0	23	-26	-11	23	-11	-20	-36	24	27
-14	35	-9	-4	34	-10	-6	-2	25	28
-13	16	-42	-33	30	-18	-2	-6	38	24
-9	42	0	-3	31	-6	-15	-7	30	27
Indices start at 1.
Report the entry in row 2 and column 1.
Answer: -14
The entry just right of the largest entry is 0
The entry at row 3, column 3 is -42
The entry directly above -10 -> -11
Report the maximum.
Answer: 42
Report the entry at row 1, column 2.
Answer: 23
The entry in the top-right corner: 27
Report the entry in row 1 and column 1.
Answer: 0
Report the entry directly above -7.
Answer: -6
The entry directly below 35: 16
The entry in row 2 and column 3: -9
The bottom-right entry is 27
The entry in the bottom-left corner: -9
Report the entry in row 1 and column 3.
Answer: -26

Read these off the row that follows.
1) What is the entry just left of the smallest entry?
2) What is the entry just right of 0.14?
3) What is the entry just right of the centre entry?
4) What is the entry just right of -0.04?
5) What is the entry at the centre?
array([-0.15,  0.20,  0.06, -0.19, -0.12, -0.06,  0.14, -0.04,  0.06,
       -0.03,  0.00])
1) 0.06
2) -0.04
3) 0.14
4) 0.06
5) -0.06

M = 6077  5208  7196  4949  9187  3226  4411  7397  9360  7339  7783
What is the entry just right of the centre entry?
A: 4411
What is the entry just right of 7397?
A: 9360
What is the entry just right of 5208?
A: 7196
What is the entry at the centre?
A: 3226

Questions about the row below.
1) Give the entry just left of 97.
2) Give the entry just right of 23.
115,81,34,40,23,47,57,238,13,16,133,84,97,31,135,44
1) 84
2) 47

625  482  275  377  440  412  615  438  562  310  844  557  474  552  474  903
568  390  669  187  638  494  449  625  552  710  508  576  547  513  567  525
522  588  637  310  382  448  706  659  454  217  581  392  285  678  546  121
609  657  717  272  494  342  640  560  487  429  396  322  309  604  643  248
293  461  491  372  428  496  365  370  561  558  441  482  526  227  819  746
530  751  708  407  533  384  626  689  364  367  509  451  313  711  534  315
147  542  592  505  728  643  707  661  453  512  627  502  404  675  117  396
573  553  734  322  464  590  677  798  463  177  543  416  308  784  703  201
525  523  562  625  479  594  385  427  651  826  612  440  651  408  617  459
595  557  598  674  439  537  382  388  766  874  609  290  722  342  633  468
473  665  555  570  355  627  498  347  424  520  502  307  377  417   50  290
304  370  842  472  387  215  472  297  159  577   27  576  333  583  469   87
248  526  657  354  543  500  347  529  520  432  701  591  483  298  908  747
657  434  748  375  535  382  310  469  436  259  371  461  406  140  535  357
Counting starts at 1.
The entry directly above 674 -> 625
What is the entry at row 1, column 3?
A: 275
The entry directly above 451: 482
What is the bottom-right entry?
A: 357
The entry just left of 903 is 474
What is the entry in the top-right corner?
A: 903
What is the entry in row 1 and column 1?
A: 625
What is the entry in row 1 and column 2?
A: 482
What is the entry just left of 416?
A: 543
What is the top entry of the column that holds the smallest entry?
A: 844
The entry directly below 590 -> 594
What is the entry just left of 307?
A: 502
The entry just right of the largest entry -> 747
What is the entry directly below 560?
A: 370
The entry directly below the smallest entry is 701
The entry just right of 748 -> 375
The entry directly above 473 is 595
What is the bottom entry of the column that holds the smallest entry?
A: 371
What is the entry just right of 384?
A: 626
What is the entry at row 3, column 1?
A: 522
The entry just right of 217 -> 581
What is the entry in row 2 and column 1?
A: 568
What is the bottom entry of the column that holds the largest entry?
A: 535
What is the entry directly below 227?
A: 711
The entry in the bottom-left corner is 657
What is the entry just left of 427?
A: 385
The entry just right of 473 is 665
What is the entry directly below 392?
A: 322
The entry directly above 364 is 561
What is the entry directly below 659?
A: 560
